Below are the code and all the weights of a small trained network. Each question names an input and a class and asks about switching units off, where a switched-off unit gives its printed mean instead of its output.

import numpy as np


def w(rows, s, z=0):
    codes = np.array(rows[::2]) - 128.0
    scale = np.full(codes.shape[1], s)
    scale[-1] = z or s
    return codes * scale


def norm(h):
    return h / np.sqrt((h * h).mean(-1, keepdims=True) + 1e-5)


def f(y):
    return np.maximum(y, 0)


def log_softmax(a):
    a = a - a.max(-1, keepdims=True)
    return a - np.log(np.exp(a).sum(-1, keepdims=True))


def net(x, mask):
    res = np.array(x, float).reshape(1, 3) / 4 @ E
    u = 0
    for l in range(4):
        y = f(norm(res) @ A[l][:, :-1].T + A[l][:, -1])
        res = res + np.where(mask[u : u + 7], y, B[l][:, -1]) @ B[l][:, :-1]
        u += 7
    return log_softmax(norm(res)[-1] @ U[:, :-1].T + U[:, -1])


A, B = {}, {}
E = w([
[118,148,29,119,156,44,2,171,73],'x0',
[122,222,126,141,83,102,168,50,49],'x1',
[254,147,50,115,112,140,112,147,83],'x2',
],0.0096)
A[0] = w([
[183,123,203,152,110,119,148,98,175,157],'L0N1',
[196,171,139,145,95,122,148,122,20,132],'L0N2',
[85,102,171,124,117,95,100,131,168,181],'L0N3',
[111,193,163,146,154,118,182,184,70,72],'L0N4',
[19,10,152,61,3,176,77,45,94,3],'L0N5',
[69,129,205,111,103,126,141,109,88,56],'L0N6',
[32,193,181,172,133,98,157,142,50,135],'L0N7',
],0.0058,0.0041)
B[0] = w([
[89,57,57,130,127,151,124,184,12,228],'L0N1',
[125,54,117,55,99,130,70,76,246,249],'L0N2',
[202,132,46,135,172,135,132,141,104,221],'L0N3',
[107,187,91,161,91,254,115,111,82,157],'L0N4',
[134,228,123,163,184,141,152,185,177,162],'L0N5',
[145,175,67,156,154,155,190,141,190,188],'L0N6',
[122,45,125,32,84,108,63,90,241,254],'L0N7',
],0.0068,0.0043)
A[1] = w([
[86,185,168,155,106,35,64,152,33,105],'L1N1',
[145,66,137,131,151,104,111,189,149,89],'L1N2',
[36,185,124,175,187,110,163,156,77,3],'L1N3',
[123,133,130,120,145,97,64,131,142,188],'L1N4',
[205,164,119,117,98,92,170,106,77,135],'L1N5',
[2,198,184,144,149,62,139,140,136,62],'L1N6',
[181,140,238,149,114,127,199,91,127,72],'L1N7',
],0.0099,0.0019)
B[1] = w([
[69,156,108,88,138,156,160,171,112,196],'L1N1',
[121,81,102,104,80,136,96,32,179,249],'L1N2',
[84,193,93,119,144,118,197,138,178,142],'L1N3',
[99,84,166,155,122,191,226,149,92,255],'L1N4',
[129,135,182,114,156,98,128,142,224,200],'L1N5',
[211,153,136,182,202,40,139,140,188,195],'L1N6',
[80,110,170,165,98,101,113,241,1,210],'L1N7',
],0.0098,0.0054)
A[2] = w([
[111,141,155,170,190,93,122,96,154,14],'L2N1',
[106,141,127,154,160,140,125,151,65,133],'L2N2',
[68,137,82,133,159,70,63,144,78,87],'L2N3',
[101,177,146,149,98,71,126,34,96,3],'L2N4',
[102,202,122,123,79,92,153,30,64,133],'L2N5',
[249,161,103,149,134,117,120,141,104,36],'L2N6',
[112,99,79,141,108,143,171,58,95,217],'L2N7',
],0.014,0.0016)
B[2] = w([
[171,175,160,142,164,101,130,170,156,198],'L2N1',
[161,130,101,92,96,113,113,200,125,177],'L2N2',
[118,94,222,160,66,175,193,164,93,241],'L2N3',
[120,64,84,96,129,164,58,105,164,183],'L2N4',
[145,8,104,128,166,159,95,140,163,218],'L2N5',
[153,189,172,206,148,69,179,83,186,195],'L2N6',
[138,205,148,106,133,120,144,156,127,254],'L2N7',
],0.013,0.0054)
A[3] = w([
[101,20,31,134,195,163,64,40,95,187],'L3N1',
[144,113,96,119,157,109,56,92,174,252],'L3N2',
[49,162,154,190,194,78,98,82,156,106],'L3N3',
[107,129,157,160,112,219,202,181,21,49],'L3N4',
[220,182,83,166,134,120,139,26,113,142],'L3N5',
[128,178,126,85,229,122,160,182,60,34],'L3N6',
[81,250,95,69,105,147,110,114,113,10],'L3N7',
],0.013,0.0012)
B[3] = w([
[191,69,168,72,116,189,95,86,163,200],'L3N1',
[70,102,159,143,92,152,138,130,75,197],'L3N2',
[254,218,100,122,122,128,177,129,104,161],'L3N3',
[83,141,67,176,63,69,81,153,23,253],'L3N4',
[129,193,123,137,194,103,170,188,153,169],'L3N5',
[102,123,133,88,126,179,124,73,186,159],'L3N6',
[51,231,99,56,138,134,61,44,146,150],'L3N7',
],0.013,0.012)
U = w([
[80,125,127,186,40,79,124,218,38,164],'0',
[191,227,170,174,188,77,210,183,203,162],'1',
[161,33,181,85,112,188,89,109,173,168],'2',
[55,246,113,64,128,116,89,76,137,100],'3',
[136,125,138,142,224,58,104,48,80,3],'4',
],0.011,0.0049)

Each question gives the input, the list of numbers given to net, and the class t.
The units are the neurons (one row each of A and B). Each row of codes is followed by its name. A weight is (code - 128) times the scale printed after its matrix; where a second scale follows, it is the last column's (A, B and U).
mask holds one flag per neuron, layer by layer. A switched-off neuron (its flag False) gives its mean, the last column of its row in B, instead of its output. The means were averaged over made-up inputs and are rounded, as every weight is.
A unit's drop is (log p(t) with every unit on - log p(t) with that unit switched off) / (log p(t) with every unit on - log p(t) with every unit switched off).
The circuit of an input: a set's keep is (log p(t) with only the set's units on - log p(t) with every unit switched off) / (log p(t) with every unit on - log p(t) with every unit switched off). Starting from the 12 units with the biggest drops (on a tie, the unit counted first), units are removed one at a time, each time the one whose removal leaves the highest keep (on an exact tie, the one counted first), for as long as the keep stays at least 0.8.
circuit, biggest first: the units of the circuit, biggest drop first
top k neurons: the k neurons with the biggest drops, biggest first
top k neurons in layer l: the k neurons of layer l with the biggest drops, biggest first
input [-5,5,-8], class 1: circuit, biggest first => (L1N6)
input [0,-3,3], class 3: top 4 neurons in layer 0 => (L0N3, L0N7, L0N2, L0N6)
input [5,7,7], class 1: top 2 neurons in layer 3 => (L3N4, L3N5)
input [-6,7,-5], class 2: top 2 neurons => (L2N5, L1N4)
input [-3,-1,-1], class 3: top 2 neurons => (L0N1, L2N7)
input [4,5,4], class 2: top 4 neurons => (L1N6, L0N2, L0N3, L0N1)
input [-3,1,-3], class 3: top 2 neurons => (L0N1, L0N3)
input [3,8,-8], class 1: top 2 neurons in layer 1 => (L1N6, L1N2)
input [1,1,-1], class 3: top 2 neurons => (L2N7, L2N5)
input [1,-3,2], class 3: top 2 neurons => (L2N7, L2N5)
input [3,-2,-1], class 3: top 3 neurons in layer 1 => (L1N4, L1N7, L1N2)
input [-7,-6,-8], class 1: top 2 neurons in layer 2 => (L2N3, L2N1)
input [5,-7,-3], class 2: top 2 neurons => (L1N2, L1N7)
input [-4,-4,-2], class 0: circuit, biggest first => (L3N1)
input [-7,-4,-7], class 0: top 2 neurons => (L1N7, L1N5)
input [-3,2,-3], class 3: top 3 neurons in layer 0 => (L0N1, L0N6, L0N3)
input [3,-4,2], class 2: top 4 neurons => (L2N3, L1N7, L2N6, L1N2)
input [3,2,3], class 3: top 3 neurons in layer 0 => (L0N3, L0N6, L0N1)
input [3,2,-2], class 3: top 2 neurons => (L1N4, L1N7)
input [-7,2,-5], class 0: circuit, biggest first => (L1N7)
input [3,-1,2], class 3: top 3 neurons => (L1N4, L1N7, L0N1)
